Below are the code and all the weights of a small trained network. Each question names an input and a target symbol and asks about switching units off, where a switched-off unit gives its printed mean instead of its output.

import numpy as np


def w(rows, s, z=0):
    codes = np.array(rows[::2]) - 128.0
    scale = np.full(codes.shape[1], s)
    scale[-1] = z or s
    return codes * scale


def f(y):
    return np.maximum(y, 0)


def softmax(a):
    e = np.exp(a - a.max(-1, keepdims=True))
    return e / e.sum(-1, keepdims=True)


def log_softmax(a):
    a = a - a.max(-1, keepdims=True)
    return a - np.log(np.exp(a).sum(-1, keepdims=True))


def net(x, mask):
    ids = ['αεζηλμξπσφψω'.index(c) for c in x.split()]
    T = len(ids)
    res = E[ids] + P[:T]
    u = 0
    for l in range(2):
        r = res
        for j in range(2):
            rows = slice(4 * j, 4 * j + 4)
            q, k, v = (r @ M[l][rows].T for M in (Q, K, V))
            z = softmax(np.where(np.tri(T) > 0, q @ k.T / 4**0.5, -1e9)) @ v
            o = O[l][rows]
            res = res + np.where(mask[u + j], z, o[:, -1]) @ o[:, :-1]
        u += 2
        y = f(res @ A[l][:, :-1].T + A[l][:, -1])
        res = res + np.where(mask[u : u + 8], y, B[l][:, -1]) @ B[l][:, :-1]
        u += 8
    return log_softmax(res[-1] @ U[:, :-1].T + U[:, -1])


Q, K, V, O, A, B = {}, {}, {}, {}, {}, {}
E = w([
[86,90,174],'α',
[54,68,187],'ε',
[144,111,150],'ζ',
[226,175,247],'η',
[94,124,128],'λ',
[173,119,51],'μ',
[153,152,102],'ξ',
[135,45,127],'π',
[124,67,178],'σ',
[185,85,126],'φ',
[95,29,146],'ψ',
[93,155,58],'ω',
],0.015)
P = w([
[243,65,159],'0',
[253,75,182],'1',
[247,71,182],'2',
[235,67,187],'3',
[229,59,186],'4',
[223,56,185],'5',
[216,53,171],'6',
[217,42,144],'7',
[204,30,127],'8',
],0.0028)
Q[0] = w([
[252,126,138],'0.h1',
[57,212,30],'0.h1',
[97,72,197],'0.h1',
[161,27,130],'0.h1',
[46,241,122],'0.h2',
[116,157,119],'0.h2',
[80,135,93],'0.h2',
[139,186,39],'0.h2',
],0.012)
K[0] = w([
[201,132,155],'0.h1',
[115,134,6],'0.h1',
[82,104,195],'0.h1',
[127,175,220],'0.h1',
[91,62,66],'0.h2',
[93,63,129],'0.h2',
[74,152,129],'0.h2',
[94,133,154],'0.h2',
],0.015)
V[0] = w([
[153,220,127],'0.h1',
[136,70,102],'0.h1',
[77,209,153],'0.h1',
[136,93,95],'0.h1',
[254,77,132],'0.h2',
[133,185,195],'0.h2',
[154,63,245],'0.h2',
[126,58,112],'0.h2',
],0.007)
O[0] = w([
[64,102,123,109],'0.h1',
[198,79,92,145],'0.h1',
[95,224,165,68],'0.h1',
[188,90,132,132],'0.h1',
[177,2,110,254],'0.h2',
[31,134,81,135],'0.h2',
[198,111,20,211],'0.h2',
[215,119,142,145],'0.h2',
],0.0045,0.0067)
A[0] = w([
[105,81,107,136],'0.n1',
[129,93,181,89],'0.n2',
[153,112,185,116],'0.n3',
[134,83,115,132],'0.n4',
[150,183,112,150],'0.n5',
[190,123,129,113],'0.n6',
[132,94,119,132],'0.n7',
[61,251,198,4],'0.n8',
],0.017,0.016)
B[0] = w([
[123,172,96,215],'0.n1',
[90,186,114,152],'0.n2',
[109,138,181,171],'0.n3',
[125,182,121,245],'0.n4',
[143,44,98,141],'0.n5',
[147,148,161,225],'0.n6',
[129,165,124,216],'0.n7',
[253,200,4,128],'0.n8',
],0.016,0.011)
Q[1] = w([
[135,112,44],'1.h1',
[85,175,102],'1.h1',
[129,176,2],'1.h1',
[177,75,137],'1.h1',
[100,189,131],'1.h2',
[148,104,100],'1.h2',
[52,163,170],'1.h2',
[131,91,157],'1.h2',
],0.0096)
K[1] = w([
[90,146,255],'1.h1',
[193,57,172],'1.h1',
[148,65,203],'1.h1',
[46,154,107],'1.h1',
[147,89,209],'1.h2',
[144,82,50],'1.h2',
[43,96,223],'1.h2',
[77,106,55],'1.h2',
],0.0082)
V[1] = w([
[102,136,253],'1.h1',
[122,143,33],'1.h1',
[59,173,66],'1.h1',
[59,189,167],'1.h1',
[193,154,175],'1.h2',
[126,100,177],'1.h2',
[176,202,97],'1.h2',
[57,192,77],'1.h2',
],0.0066)
O[1] = w([
[84,119,220,153],'1.h1',
[142,128,48,103],'1.h1',
[71,175,42,78],'1.h1',
[56,206,122,129],'1.h1',
[136,65,117,231],'1.h2',
[170,126,101,103],'1.h2',
[69,85,101,254],'1.h2',
[3,146,139,117],'1.h2',
],0.0071,0.0084)
A[1] = w([
[122,25,30,145],'1.n1',
[184,17,189,238],'1.n2',
[133,205,110,20],'1.n3',
[119,97,123,252],'1.n4',
[220,255,128,65],'1.n5',
[45,192,128,2],'1.n6',
[210,167,175,76],'1.n7',
[106,139,240,158],'1.n8',
],0.01,0.0067)
B[1] = w([
[116,179,9,157],'1.n1',
[194,183,60,203],'1.n2',
[43,60,26,142],'1.n3',
[150,198,161,190],'1.n4',
[108,41,144,254],'1.n5',
[21,177,121,135],'1.n6',
[130,46,99,195],'1.n7',
[104,110,183,186],'1.n8',
],0.014,0.0092)
U = w([
[129,96,44,169],'α',
[218,165,196,209],'ε',
[133,226,122,186],'ζ',
[58,36,81,149],'η',
[133,209,179,203],'λ',
[173,7,142,1],'μ',
[188,150,146,42],'ξ',
[25,127,64,118],'π',
[184,219,89,66],'σ',
[56,201,124,122],'φ',
[93,81,205,173],'ψ',
[80,194,41,89],'ω',
],0.012,0.013)

Each question gives the input, a string of symbols that net reads in full, and the target symbol t.
The units are the heads (4 rows each of Q, K, V and O) and the neurons (one row each of A and B). Each row of codes is followed by its name. A weight is (code - 128) times the scale printed after its matrix; where a second scale follows, it is the last column's (O, A, B and U).
mask holds one flag per unit, layer by layer, with each layer's heads first. A switched-off unit (its flag False) gives its mean, the last column of its rows in O or B, instead of its output. The means were averaged over made-up inputs and are rounded, as every weight is.
A unit's drop is (log p(t) with every unit on - log p(t) with that unit switched off) / (log p(t) with every unit on - log p(t) with every unit switched off).
The circuit of an input: a set's keep is (log p(t) with only the set's units on - log p(t) with every unit switched off) / (log p(t) with every unit on - log p(t) with every unit switched off). Starting from the 12 units with the biggest drops (on a tie, the unit counted first), units are removed one at a time, each time the one whose removal leaves the highest keep (on an exact tie, the one counted first), for as long as the keep stays at least 0.8.
circuit, biggest first: the units of the circuit, biggest drop first
top k neurons: the k neurons with the biggest drops, biggest first
which heads matter: for each layer, one digit per head in row order, 1 if its drop is at least 0.15 and else 0, layers parted by /
input π ζ μ μ π η ω ξ, target ε: which heads matter	00 / 10
input π μ μ ψ η μ λ λ, target λ: which heads matter	10 / 10
input μ μ η φ μ π, target ε: circuit, biggest first	1.h1; 0.n4; 0.n1
input μ ζ μ, target ε: which heads matter	11 / 11
input μ λ η μ φ μ φ μ σ, target ε: which heads matter	00 / 11
input π η ζ φ ε ζ μ, target ε: circuit, biggest first	1.h1; 0.n1
input ω ω ε ψ, target π: top 3 neurons	0.n2; 0.n6; 1.n3
input ψ φ ψ μ ε ξ, target σ: top neuron	1.n5
input α σ α ψ π μ μ π φ, target μ: top 2 neurons	1.n5; 0.n6
input μ μ η ψ μ μ μ φ α, target ε: top 2 neurons	0.n1; 0.n6
input σ μ μ φ, target μ: which heads matter	01 / 00
input π ω η ψ, target ε: which heads matter	00 / 11
input μ ψ λ μ ψ ω λ ω ε, target φ: which heads matter	01 / 01
input μ μ σ μ φ ζ μ η ε, target ε: top 3 neurons	0.n4; 0.n1; 0.n6
input μ ψ μ μ π μ, target η: which heads matter	11 / 10
input ζ α ψ μ η μ μ σ ζ, target λ: top 2 neurons	1.n5; 0.n2
input μ π μ ω, target ω: which heads matter	00 / 10
input μ μ μ φ μ π π ω, target ω: which heads matter	00 / 01
input η μ ζ μ σ, target ε: which heads matter	01 / 11
input ψ σ μ μ π η ζ λ, target ε: top 3 neurons	0.n1; 0.n4; 0.n3
input ω σ η μ μ ω, target λ: which heads matter	00 / 11
input σ ψ π, target η: top 3 neurons	1.n5; 0.n4; 1.n3
input μ ζ μ η ζ ξ ω, target ε: top 2 neurons	0.n4; 0.n1
input μ ψ ζ σ, target ψ: top 2 neurons	0.n2; 1.n2
input ω μ α, target λ: top neuron	1.n5
input μ φ ζ η ψ μ φ ψ, target λ: top 2 neurons	0.n6; 1.n5
input μ μ ψ, target π: top 3 neurons	0.n2; 0.n4; 1.n3
